Each row is followed by one of two labels, saying whether the row has a hidden trait. Each part has a new trait and two new labels.
In the rows, 128 means zero.
[ 89 117 114 121 134  84 119 117 103 122 114 166 101 104 123 124 150 124
 152 132 131 117 127 135 142 132 130 129 134] => dalid
[ 92  83 158 131 143 111 104 131  88 177 145 134  94 117 128 150 163 116
 239 124 143 115 169 164 184 125 127 130 142] => dalid
[111 152 101 124 134  99 133 113 143 104 112 166 102 113 127  94 137 140
 113 135 132 156 117 118 112 130 115 119 133] => sefus
[ 89 106 131 123 137  70  92 113  97 109 134 172  84 103 116 122 161 135
 140 132 142 105 115 146 156 133 129 123 142] => dalid
[146  88 104 123 128  96  50  97 126  67 162 130 122  97 115  95 132 166
 116 127 174 103  85 136 111 158 144 118 135] => sefus
[134  61 109 120 132  59  41  89 106  79 164 138  93  92 104  94 161 157
 119 133 178 103 100 159 142 151 134 117 142] => sefus
[102  90 148 127 136  81  95 124  87 145 139 149  96 104 121 143 171 122
 184 129 145 107 150 153 167 135 131 133 140] => dalid
[168  95 113 124 120 139  73 105 139  51 179 141 165 117 118 105 100 186
  68 122 162  81  54 124  94 156 158 121 137] => sefus
[123  58 157 131 129  85  24 146  83 188 203  70 110 165 118 218 185 101
 162 128 154  51 164 200 216 117 127 136 139] => dalid
[181  79 114 124 115 137  54 103 138  43 192 143 182 123 113 106  97 193
  68 123 161  73  52 123  86 156 161 117 138] => sefus
[ 94 111 138 125 134  81 128 119 100 136 120 160 103 106 122 135 157 122
 161 131 135 115 150 136 145 130 128 135 135] => dalid
[147  82 112 122 128  71   1 101 122  73 138 137 113  97 118  96 141 152
 112 131 167 123  77 143 116 144 137 118 129] => sefus
[106  99 155 136 145 107 113 157  92 189 135  82 100 145 129 167 164 103
 188 126 123  90 183 173 180 113 121 136 125] => dalid
[126  84 108 122 135  72  40 111 117  78 152 149  79 104 115  96 162 152
 108 132 164 119  78 148 133 137 125 117 142] => sefus
[141  93 111 123 121 113  74 102 134  78 160 132 115  95 118 102 117 168
  91 125 179 100  84 125 105 160 148 118 134] => sefus
[100 161 125 125 132 112 180 124 129 125  89 176 108 106 130 115 125 120
 128 133 109 152 122 108 116 123 120 131 124] => dalid
[107 100 114 122 136  77  57 102 105  83 141 168  83 106 116 104 160 147
 114 135 155 114 107 145 139 137 124 119 149] => sefus
[ 94  89 147 126 131  69  94 123  91 133 146 155  90 111 121 146 158 122
 176 129 143 102 143 155 167 137 133 132 139] => dalid
[ 86  85 133 123 135  49  88 113  89 118 135 170  90  99 117 122 164 152
 145 131 143 110 116 151 150 137 132 128 142] => dalid
[111 144 154 136 145 132 171 163 119 218 106  95 105 145 138 148 147 101
 181 123 109 130 184 160 159 104 115 136 123] => dalid
[ 88 108 123 123 134  59  83 103 101  95 134 174  81 105 120 113 164 146
 128 133 145 112 125 140 149 136 123 122 144] => dalid
[151 106 112 124 118 157 107 108 157  56 157 144 160 126 117 102  88 183
  63 122 153 105  57 104  97 152 153 121 132] => sefus
[ 92  68 141 123 137  47  63 115  76 126 157 161  81  96 114 133 174 130
 154 130 156  84 123 164 171 138 136 129 144] => dalid
[111 116 165 137 144 103 109 164 102 216 125  81 105 150 133 167 173 103
 178 126 120  96 187 170 172 110 122 139 125] => dalid
[ 90  95 139 123 136  51 106 117  90 117 133 170  92  94 122 127 168 133
 152 132 149  96 114 143 162 133 134 129 138] => dalid
[ 93 147 142 126 133 102 157 130 115 131  97 158 111 117 130 130 152 117
 158 131 115 146 139 117 132 121 123 134 123] => dalid
[144  77 105 121 135  70  18  97 119  73 160 138 103 103 114 100 158 159
 119 131 177 113  97 148 127 148 137 110 141] => sefus
[178  99 112 125 115 166  84 106 152  55 170 135 183 116 119 115  90 177
  56 122 155  87  56 108  91 152 159 123 129] => sefus
[112 120 158 136 147 121 133 158  96 212 123  92  91 141 131 153 152 100
 190 123 128 116  38 165 178 120 121 133 132] => dalid
[148 119 109 126 123 133  89 101 129  71 153 135 133 111 119  97 108 162
  98 125 161 112  68 114 101 156 147 117 130] => sefus
[115 132 154 134 123 136 157 156 111 223 132  73 130 176 132 181 144  93
 153 129 107 110 167 159 164 100 117 140 120] => dalid
[144  90 107 124 126  99  50  97 138  70 138 129 121 104 117 100 129 166
 107 129 167 128  74 126 107 153 140 118 125] => sefus
[149  73 112 121 128  82  18  89 111  56 203 139 110 104 110 112 137 167
  88 125 199  73  62 149 125 162 154 116 139] => sefus
[ 88 103 133 124 135  56  99 114  87 130 132 168  88 102 122 128 165 134
 143 134 139 108 120 140 154 132 130 130 139] => dalid
[135 113 147 131 114 137  98 145  73 189 169  67 137 188 128 199 150  77
 151 132 120 102 188 176 174 106 117 136 132] => dalid
[149 119 107 122 126 113  63 105 147  79 132 138 120 108 121  98 133 152
 105 129 160 138  98 128 107 143 132 119 128] => sefus
[ 97 104 133 125 134  82 114 125  90 127 139 160  95 100 125 129 156 124
 144 130 131 113 130 137 142 132 130 129 134] => dalid
[102  93 161 134 149 114 115 157  98 208 137  99 105 137 130 155 161  99
 192 123 122  96 189 174 185 113 122 135 133] => dalid
[118 119 156 136 132 110 109 153 105 220 135  77 112 161 130 193 150  89
 167 128 120  97 178 168 171 106 122 140 123] => dalid
[ 94 102 120 124 139  57  79 110 100  92 142 171  80 105 121 108 167 141
 131 134 151 109 113 148 145 138 124 121 144] => sefus
[156 109 111 125 120 155 101 109 138  67 155 136 150 122 120 107  92 170
  72 123 156 104  61 107  92 158 149 119 131] => sefus
[ 90  96 126 122 137  52  74 112  82 112 130 166  78 108 115 123 170 138
 144 131 148  93 118 155 160 138 132 127 144] => dalid
[ 82 198 140 131 131 151 234 144 145 156  64 154 118 112 143 127 122  96
 161 129  83 186 167  91 126 115 112 138 116] => dalid
[107  91 161 132 149 113 103 142  86 185 149 104  71 130 127 150 165 112
 212 122 154 101 191 177 186 123 123 131 139] => dalid
[107 112 154 132 142 119 129 141  93 171 133 126 118 116 127 145 155 107
 190 125 130 131 172 157 172 133 123 132 137] => dalid
[ 89  92 135 124 133  65  83 104  88 140 133 164  82  98 118 131 163 128
 149 131 145 104 131 145 152 135 133 128 138] => dalid
[106 113 155 135 149 121 115 156 100 203 127 101  95 134 131 139 156 104
 206 122 124 108 185 162 180 119 119 135 134] => dalid
[144 101 106 122 126 100  77 100 133  68 141 106 127 107 122  99 131 153
 107 128 162 133 107 110 103 150 137 118 124] => sefus
[ 88  95 129 122 135  61  75 113  90 107 154 171  77 104 118 121 173 136
 147 134 148 112 128 148 135 133 130 126 141] => dalid
[174  98 116 126 115 145  61 104 159  96 178 140 184 131 118 107  89 190
  68 123 152  78  52 111  89 155 158 124 134] => sefus
[156 120 109 125 120 171 166 114 150  58 151 145 155 122 125  94  96 176
  77 122 147 121  75 100  77 158 148 118 131] => sefus
[107 124 153 135 146 128 132 159 107 209 119  89  99 147 135 159 154  97
 184 123 115 114 182 165 175 114 117 136 129] => dalid
[154  73 104 123 123 124  41  96 124  55 186 135 156 118 111  98 114 185
  77 123 175  74  62 125 121 167 156 117 141] => sefus
[129 103 103 123 128  87  56  97 135  57 135 142 115 104 119  94 139 163
 107 131 159 135 116 120 115 163 131 119 130] => sefus
[130 103 104 121 134  73  63 101 127  70 143 144 112  99 121  90 146 151
 110 133 168 122 106 137 130 137 126 117 135] => sefus
[108  96 155 135 150 115 114 153  92 187 134 100  61 135 130 148 166 101
 208 120 136  98 190 175 194 120 120 133 135] => dalid
[108 126 156 137 147 137 144 160 112 210 113 100  92 149 134 161 149  99
 191 123  94 116 187 154 165 107 118 136 126] => dalid
[146  39 116 119 130  48   1  87  97  60 189 129 103  97 108 101 160 174
 121 129 203  83  92 162 138 161 146 116 143] => sefus
[163 122 109 125 115 158 125 116 160  62 160 156 165 120 121  94  83 175
  63 123 142 117  57  96  75 161 148 120 129] => sefus
[109 113 156 133 147 134 135 144 104 181 115 112  98 131 133 149 153 106
 199 123 125 124 181 151 174 122 121 133 133] => dalid
[131  73 109 121 133  47   1  91 104  67 162 146  99 100 112 100 166 163
 123 135 180 109  78 158 145 145 134 114 143] => sefus
[118 106 108 121 136  71  68 105 120  81 139 162  97 103 119  97 152 149
 112 134 153 124 109 141 136 134 118 117 142] => sefus
[104 104 155 135 150 125 120 154 104 207 130  93  91 136 131 146 161 104
 192 122 122 107 188 161 178 115 121 134 132] => dalid
[100 103 111 124 137  62  87 110 109  98 133 169  85 105 119 100 160 146
 114 134 146 119 113 140 134 135 123 118 145] => sefus
[104 111 112 121 138  67  81 103 122  85 133 169  88 105 116  90 161 141
 113 134 144 122 111 144 133 134 126 124 142] => sefus
[ 93  72 135 121 139  43  43 103  84 101 161 174  75 101 113 116 182 151
 137 133 161  87 117 161 171 143 133 122 149] => dalid
[ 83  87 126 123 137  61  93 114  81 128 131 170  84  98 118 116 161 137
 148 132 153 110 131 143 145 140 128 126 141] => dalid
[113 129 110 122 136  87 108 109 125  92 123 166  96 111 122 102 149 148
 116 134 140 130 105 128 117 132 121 118 137] => sefus
[117 108 102 122 135  75  72 103 122  65 150 162  94 105 119 101 161 147
 106 134 159 112 103 140 129 137 120 118 144] => sefus
[121 112 156 136 138   1 114 157  93 223 126  81 130 153 132 167 150  93
 165 125 118  94 183 165 167 108 121 139 122] => dalid
[ 94  92 146 125 134  75 101 118  89 135 126 159  96 103 122 148 161 123
 171 130 140 108 132 146 161 134 135 133 136] => dalid
[104  95 118 122 136  76  87 105 110  98 131 168  82 105 120 109 163 143
 123 134 142 115 113 145 136 138 124 121 142] => sefus
[152  91 112 124 125 135  75 102 133  73 156 134 137 113 115  97 120 179
  92 126 170 102  87 123 102 155 146 121 133] => sefus
[111 118 160 134 149 139 136 152 109 187 121 113  98 132 134 153 155 106
 197 122 125 130 181 161 171 119 118 133 132] => dalid
[144 139  99 125 126 118 128 109 161  71 104 139 122 101 130  87 110 140
  86 132 139 169 114 104  92 137 123 120 122] => sefus
[114 108 160 136 147 118 118 156  97 218 129  92  98 142 132 163 151 103
 184 122 120  99 198 165 187 112 126 136 130] => dalid
[146 121 100 124 126 116  89 104 150  70 130 122 139 107 123  92 108 148
 108 128 154 141  95 109 101 150 136 119 124] => sefus
[104  80 161 131 146 103  99 143  82 165 156 124  75 127 123 146 176 113
 218 123 155  93 172 174 203 126 128 131 144] => dalid
[108  64 164 129 150  77  66 120  72 170 164 132  85 111 119 151 177 118
 206 124 159  85 181 176 200 136 131 132 146] => dalid
[142  91 112 123 124  89  50  96 122  67 160 130 120 106 115  97 134 167
 107 127 165 108  75 131 104 159 145 119 136] => sefus
[148  93 112 124 125  98  59  97 140  92 142 130 125 103 121  93 120 158
  98 128 163 125  88 126 103 153 139 119 129] => sefus
[ 97 203 136 132 129 180 255 146 149 166  52 150 142 121 145 117  98 100
 162 128  77 195 151  93 116 114 113 138 113] => dalid
[ 90 134 136 126 128  98 151 123 111 124 102 159 112 105 130 130 140 116
 152 131 111 137 133 123 138 128 124 133 138] => dalid
[ 90  99 149 125 135  90 102 124  88 147 133 148  99 108 124 138 161 114
 172 129 140 106 177 146 170 148 134 129 137] => dalid
[125 112 153 133 115 120  98 148  93 195 154  77 128 176 128 195 148  81
 131 130 118 102 176 168 176 106 117 137 129] => dalid
[ 93  61 126 121 139  42  26 101  81  84 154 169  70 100 110 113 185 154
 134 133 169  67 113 168 159 142 131 123 153] => sefus
[161  59 112 124 127  74   7  92 117  73 178 134 113  96 109 101 142 173
 115 128 192  91  80 153 126 159 143 117 137] => sefus
[151 107 103 125 122 123  87 103 142 109 125 138 126 100 122  93 123 149
 104 131 149 145  94 116  99 141 132 120 124] => sefus
[177  86 114 123 117 144  61 106 150  45 184 148 181 116 116 109  95 189
  63 121 159  72  55 121  97 151 161 122 135] => sefus
[ 83 144 117 123 133 105 128 117 141  94 108 178 100 110 128  98 142 138
 105 135 123 151 109 118 114 126 117 119 127] => sefus
